Below is a small trained network, with its code and all its weights. Each question gives an input and a class and asks what happens when units are switched off, that is, made to give their printed mean instead of their output.

import numpy as np


def w(rows, s, z=0):
    codes = np.array(rows[::2]) - 128.0
    scale = np.full(codes.shape[1], s)
    scale[-1] = z or s
    return codes * scale


def norm(h):
    return h / np.sqrt((h * h).mean(-1, keepdims=True) + 1e-5)


def f(y):
    return np.maximum(y, 0)


def log_softmax(a):
    a = a - a.max(-1, keepdims=True)
    return a - np.log(np.exp(a).sum(-1, keepdims=True))


def net(x, mask):
    res = np.array(x, float).reshape(1, 3) / 4 @ E
    u = 0
    for l in range(3):
        y = f(norm(res) @ A[l][:, :-1].T + A[l][:, -1])
        res = res + np.where(mask[u : u + 12], y, B[l][:, -1]) @ B[l][:, :-1]
        u += 12
    return log_softmax(norm(res)[-1] @ U[:, :-1].T + U[:, -1])


A, B = {}, {}
E = w([
[88,89,117,188,93,65,7,78],'x0',
[111,209,67,124,177,244,22,66],'x1',
[70,234,157,166,87,156,27,255],'x2',
],0.0065)
A[0] = w([
[228,146,162,49,127,157,126,132,8],'0.n0',
[118,176,131,177,150,147,84,100,142],'0.n1',
[139,142,63,203,177,163,98,180,63],'0.n2',
[179,200,145,255,80,142,114,123,76],'0.n3',
[106,86,83,67,58,149,50,87,85],'0.n4',
[137,109,92,167,129,99,142,53,87],'0.n5',
[129,169,182,109,181,160,113,69,7],'0.n6',
[203,193,88,101,179,186,132,137,87],'0.n7',
[101,81,100,107,149,191,158,89,130],'0.n8',
[195,191,206,189,48,87,61,73,105],'0.n9',
[119,223,119,115,111,132,92,47,1],'0.n10',
[74,117,153,73,104,196,148,185,95],'0.n11',
],0.0065,0.0029)
B[0] = w([
[106,185,108,154,164,143,188,113,176],'0.n0',
[76,82,105,88,221,108,223,131,255],'0.n1',
[169,66,165,109,111,135,91,152,209],'0.n2',
[182,168,148,110,160,111,98,98,215],'0.n3',
[136,182,102,207,127,117,134,131,222],'0.n4',
[133,107,199,139,151,140,113,172,219],'0.n5',
[107,117,88,110,149,151,119,145,169],'0.n6',
[105,82,89,140,73,45,200,154,252],'0.n7',
[133,133,240,117,182,132,105,85,230],'0.n8',
[83,82,173,189,139,163,253,140,245],'0.n9',
[146,130,36,50,135,128,130,134,209],'0.n10',
[184,126,174,190,131,181,182,85,201],'0.n11',
],0.0068,0.0033)
A[1] = w([
[195,134,134,133,93,162,118,23,6],'1.n0',
[81,109,100,141,45,128,132,166,61],'1.n1',
[194,117,201,182,104,151,141,106,168],'1.n2',
[79,174,168,163,126,130,37,198,42],'1.n3',
[96,218,175,95,109,158,108,179,36],'1.n4',
[149,52,112,138,110,125,109,81,51],'1.n5',
[142,128,89,139,94,105,208,167,83],'1.n6',
[188,153,68,96,163,170,52,137,124],'1.n7',
[20,91,65,165,80,58,59,25,139],'1.n8',
[159,163,105,73,147,150,156,121,38],'1.n9',
[82,82,117,79,255,68,181,159,156],'1.n10',
[146,103,99,125,87,154,139,65,154],'1.n11',
],0.0077,0.0019)
B[1] = w([
[216,64,146,83,149,71,133,143,148],'1.n0',
[167,176,109,30,181,155,134,61,151],'1.n1',
[58,117,71,107,116,165,77,68,194],'1.n2',
[168,87,141,142,196,115,155,114,193],'1.n3',
[187,78,193,125,214,43,100,67,174],'1.n4',
[160,199,127,64,153,152,197,84,161],'1.n5',
[137,145,63,168,77,93,78,123,192],'1.n6',
[120,164,143,48,74,132,105,187,169],'1.n7',
[58,146,133,204,159,151,255,195,199],'1.n8',
[134,193,90,182,169,98,113,150,166],'1.n9',
[115,153,163,150,113,169,38,131,255],'1.n10',
[94,156,158,103,168,139,117,160,155],'1.n11',
],0.0067,0.0074)
A[2] = w([
[119,95,120,76,125,109,167,30,64],'2.n0',
[148,92,152,163,126,68,199,147,166],'2.n1',
[75,127,86,145,188,177,116,88,251],'2.n2',
[105,166,74,152,89,136,155,128,186],'2.n3',
[196,131,64,167,178,141,188,144,176],'2.n4',
[112,82,112,88,2,43,122,179,16],'2.n5',
[182,131,219,177,188,156,93,205,135],'2.n6',
[177,96,157,159,126,88,80,170,97],'2.n7',
[87,149,118,160,62,113,45,132,147],'2.n8',
[206,186,136,122,136,197,173,155,40],'2.n9',
[102,128,167,165,92,157,5,88,34],'2.n10',
[101,137,68,79,140,183,94,142,33],'2.n11',
],0.0089,0.0022)
B[2] = w([
[139,166,185,111,163,83,105,109,195],'2.n0',
[157,164,70,122,123,202,67,178,240],'2.n1',
[189,142,99,100,54,103,116,194,255],'2.n2',
[150,125,168,120,190,112,175,76,178],'2.n3',
[69,93,144,134,58,105,95,141,218],'2.n4',
[34,230,13,30,144,156,76,169,177],'2.n5',
[161,88,141,90,141,94,180,15,244],'2.n6',
[141,180,195,63,157,116,100,99,175],'2.n7',
[207,49,187,108,106,161,123,67,163],'2.n8',
[59,83,113,254,182,122,143,177,190],'2.n9',
[116,96,93,191,63,178,162,138,157],'2.n10',
[57,157,141,42,70,125,93,121,169],'2.n11',
],0.0076,0.007)
U = w([
[187,128,200,84,205,71,102,64,176],'0',
[85,200,53,28,101,140,62,181,193],'1',
[84,118,109,254,131,116,169,179,193],'2',
[169,88,115,151,15,172,93,60,5],'3',
],0.014,0.0022)

Each question gives the input, the list of numbers given to net, and the class t.
The units are the neurons (one row each of A and B). Each row of codes is followed by its name. A weight is (code - 128) times the scale printed after its matrix; where a second scale follows, it is the last column's (A, B and U).
mask holds one flag per neuron, layer by layer. A switched-off neuron (its flag False) gives its mean, the last column of its row in B, instead of its output. The means were averaged over made-up inputs and are rounded, as every weight is.
A unit's drop is (log p(t) with every unit on - log p(t) with that unit switched off) / (log p(t) with every unit on - log p(t) with every unit switched off).
The circuit of an input: a set's keep is (log p(t) with only the set's units on - log p(t) with every unit switched off) / (log p(t) with every unit on - log p(t) with every unit switched off). Starting from the 12 units with the biggest drops (on a tie, the unit counted first), units are removed one at a time, each time the one whose removal leaves the highest keep (on an exact tie, the one counted first), for as long as the keep stays at least 0.8.
circuit, biggest first: the units of the circuit, biggest drop first
k most important neurons: the k neurons with the biggest drops, biggest first
top k neurons in layer l: the k neurons of layer l with the biggest drops, biggest first
input [-3,0,1], class 3: top neuron in layer 1	[1.n6]
input [6,-6,5], class 1: top 4 neurons in layer 2	[2.n1; 2.n5; 2.n9; 2.n7]
input [6,8,-7], class 1: 4 most important neurons	[0.n10; 2.n2; 1.n4; 2.n6]
input [-1,-1,-3], class 3: 2 most important neurons	[1.n10; 2.n10]
input [-3,3,-2], class 3: 4 most important neurons	[0.n7; 1.n8; 1.n10; 1.n5]
input [6,0,-5], class 2: 3 most important neurons	[1.n8; 0.n4; 2.n6]
input [4,-3,-1], class 2: 4 most important neurons	[1.n8; 2.n6; 0.n11; 2.n5]
input [-6,-4,6], class 0: 4 most important neurons	[1.n4; 2.n6; 0.n9; 1.n8]
input [3,-7,6], class 1: top 2 neurons in layer 0	[0.n8; 0.n9]
input [-7,-2,-6], class 2: 2 most important neurons	[2.n9; 1.n4]
input [-8,-8,6], class 1: 4 most important neurons	[1.n6; 2.n5; 1.n8; 0.n9]
input [-3,-4,0], class 1: 2 most important neurons	[2.n5; 0.n8]
input [2,-3,2], class 3: 4 most important neurons	[0.n9; 0.n7; 2.n8; 1.n2]
input [6,7,8], class 0: top 2 neurons in layer 1	[1.n4; 1.n3]
input [-8,-1,7], class 2: top 2 neurons in layer 0	[0.n11; 0.n8]
input [-2,-7,5], class 1: top neuron in layer 2	[2.n5]
input [3,3,3], class 3: top 4 neurons in layer 0	[0.n1; 0.n9; 0.n10; 0.n2]
input [3,0,0], class 3: top 3 neurons in layer 2	[2.n8; 2.n9; 2.n2]
input [-6,-8,-7], class 1: top 2 neurons in layer 2	[2.n1; 2.n6]
input [-6,-1,7], class 0: circuit, biggest first	[1.n4]
